m = [ 17  44  51  -2  22 -16]
m[0] -> 17
m[1] -> 44

M =
45.7,38.5,-64.6,86.5,-73.9,107.8
-110.2,-85.9,-3.3,69.5,4.4,-45.7
125.5,109.5,-24.2,21.2,-36.5,129.5
112.0,116.4,112.1,-117.4,109.9,17.3
18.9,39.9,-139.0,135.6,-164.8,194.3
-28.1,-121.3,95.7,66.4,134.2,-214.5
81.0,130.9,-102.5,42.7,-135.9,251.7
-89.5,-122.1,50.7,71.5,73.7,-148.9
-113.1,-151.3,-100.1,223.0,-86.5,-37.3
62.3,105.0,-122.9,78.0,-157.0,245.7
M[0][0]	45.7
M[4][0]	18.9
M[7][1]	-122.1
M[:, 3]	[86.5, 69.5, 21.2, -117.4, 135.6, 66.4, 42.7, 71.5, 223.0, 78.0]
M[6][3]	42.7
M[6][1]	130.9
M[:, 0]	[45.7, -110.2, 125.5, 112.0, 18.9, -28.1, 81.0, -89.5, -113.1, 62.3]
M[:, 2]	[-64.6, -3.3, -24.2, 112.1, -139.0, 95.7, -102.5, 50.7, -100.1, -122.9]
M[2][3]	21.2
M[8][3]	223.0
M[9][5]	245.7
M[3][4]	109.9
M[5][5]	-214.5
M[5][1]	-121.3
M[1][3]	69.5
M[7][0]	-89.5
M[1][0]	-110.2
M[8][4]	-86.5
M[1][5]	-45.7
M[:, 5]	[107.8, -45.7, 129.5, 17.3, 194.3, -214.5, 251.7, -148.9, -37.3, 245.7]
M[9][0]	62.3
M[8]	[-113.1, -151.3, -100.1, 223.0, -86.5, -37.3]
M[1][4]	4.4
M[2][0]	125.5
M[:, 1]	[38.5, -85.9, 109.5, 116.4, 39.9, -121.3, 130.9, -122.1, -151.3, 105.0]
M[2][5]	129.5
M[2]	[125.5, 109.5, -24.2, 21.2, -36.5, 129.5]
M[3][2]	112.1
M[0][5]	107.8
M[6]	[81.0, 130.9, -102.5, 42.7, -135.9, 251.7]

grid = [-20  12  -1  16 -15  41  16  -1   7 -22  16  27  21  47  26  -5]
grid[0]: -20
grid[6]: 16
grid[13]: 47
grid[-15]: 12
grid[2]: -1

A = -0.046	-0.046	0.011	0.063	0.144	0.048	-0.009	-0.172	-0.138	0.119	0.207	-0.183	0.053	-0.013
A[-14]	-0.046
A[-4]	0.207
A[1]	-0.046
A[12]	0.053
A[9]	0.119
A[-9]	0.048
A[-7]	-0.172

a =
-1.2	-0.5	-0.1	-0.2	-0.5	-0.6	-0.4	-1.2	-1.4	-0.3	-0.6
-0.7	-1.3	-0.8	-0.6	-0.7	-1.1	0.8	-1.5	1.0	0.5	2.1
a[-2, 0] -> -1.2
a[1, -8] -> -0.6
a[:, -3] -> [-1.4, 1.0]
a[0] -> [-1.2, -0.5, -0.1, -0.2, -0.5, -0.6, -0.4, -1.2, -1.4, -0.3, -0.6]
a[:, 1] -> [-0.5, -1.3]
a[0, -2] -> -0.3
a[-2, -6] -> -0.6
a[0, -9] -> -0.1
a[-2, -7] -> -0.5
a[-1, 5] -> -1.1
a[-1, -5] -> 0.8
a[-1, -3] -> 1.0
a[-1, -1] -> 2.1
a[-2, -5] -> -0.4
a[-1, -9] -> -0.8

X = [-17  19  27 -18  -2 -40 -29  -3  10 -19  11 -41  32]
X[0] => -17
X[-9] => -2
X[-3] => 11
X[-5] => 10
X[-10] => -18

x = [-22  30 -17  -8 -52]
x[0]	-22
x[1]	30
x[2]	-17

arr = 174	139	63	213	92	128	145	32	173	10	103	110	96	150	106
arr[0]	174
arr[9]	10
arr[2]	63

data =  19   18   20   38  -21  -14   10   -4  -13    9
data[0] => 19
data[6] => 10
data[2] => 20
data[1] => 18

B =
[[-1.13  0.75 -1.02 -0.31 -1.05  0.20]
 [ 0.45 -0.76 -0.76 -0.68 -0.49 -1.20]
 [ 0.08  0.14 -1.42 -0.73  0.08  1.34]
 [-0.83  0.57 -0.92 -0.50 -0.76  0.38]
 [-0.06 -1.99  1.81 -1.47 -0.13 -2.33]
 [ 0.30 -0.83 -0.47 -0.81 -0.47 -1.21]
 [-0.30 -1.71  1.04 -1.37 -0.25 -1.73]]
B[0, 0]: -1.13
B[3, 4]: -0.76
B[:, 5]: [0.20, -1.20, 1.34, 0.38, -2.33, -1.21, -1.73]
B[4]: [-0.06, -1.99, 1.81, -1.47, -0.13, -2.33]
B[3]: [-0.83, 0.57, -0.92, -0.50, -0.76, 0.38]
B[5, 4]: -0.47
B[1, 5]: -1.20
B[4, 2]: 1.81
B[3, 1]: 0.57
B[6, 4]: -0.25
B[0, 4]: -1.05
B[2]: [0.08, 0.14, -1.42, -0.73, 0.08, 1.34]
B[5]: [0.30, -0.83, -0.47, -0.81, -0.47, -1.21]
B[6, 2]: 1.04
B[:, 1]: [0.75, -0.76, 0.14, 0.57, -1.99, -0.83, -1.71]
B[2, 2]: -1.42
B[:, 0]: [-1.13, 0.45, 0.08, -0.83, -0.06, 0.30, -0.30]
B[4, 4]: -0.13
B[4, 1]: -1.99
B[2, 1]: 0.14
B[2, 5]: 1.34
B[5, 2]: -0.47
B[0, 1]: 0.75
B[:, 2]: [-1.02, -0.76, -1.42, -0.92, 1.81, -0.47, 1.04]
B[0, 5]: 0.20
B[0, 2]: -1.02
B[5, 1]: -0.83

W =
[[-0.19 -0.08 -0.14  0.14  0.06 -0.19]
 [-0.17 -0.07 -0.07  0.21  0.14 -0.17]
 [-0.21 -0.10 -0.16  0.19  0.13 -0.21]]
Indices start at 0.
(0, 0): -0.19
(1, 5): -0.17
(1, 0): -0.17
(0, 1): -0.08
(2, 5): -0.21
(2, 4): 0.13
(2, 2): -0.16
(1, 2): -0.07
(1, 4): 0.14
(0, 3): 0.14
(1, 1): -0.07
(1, 3): 0.21
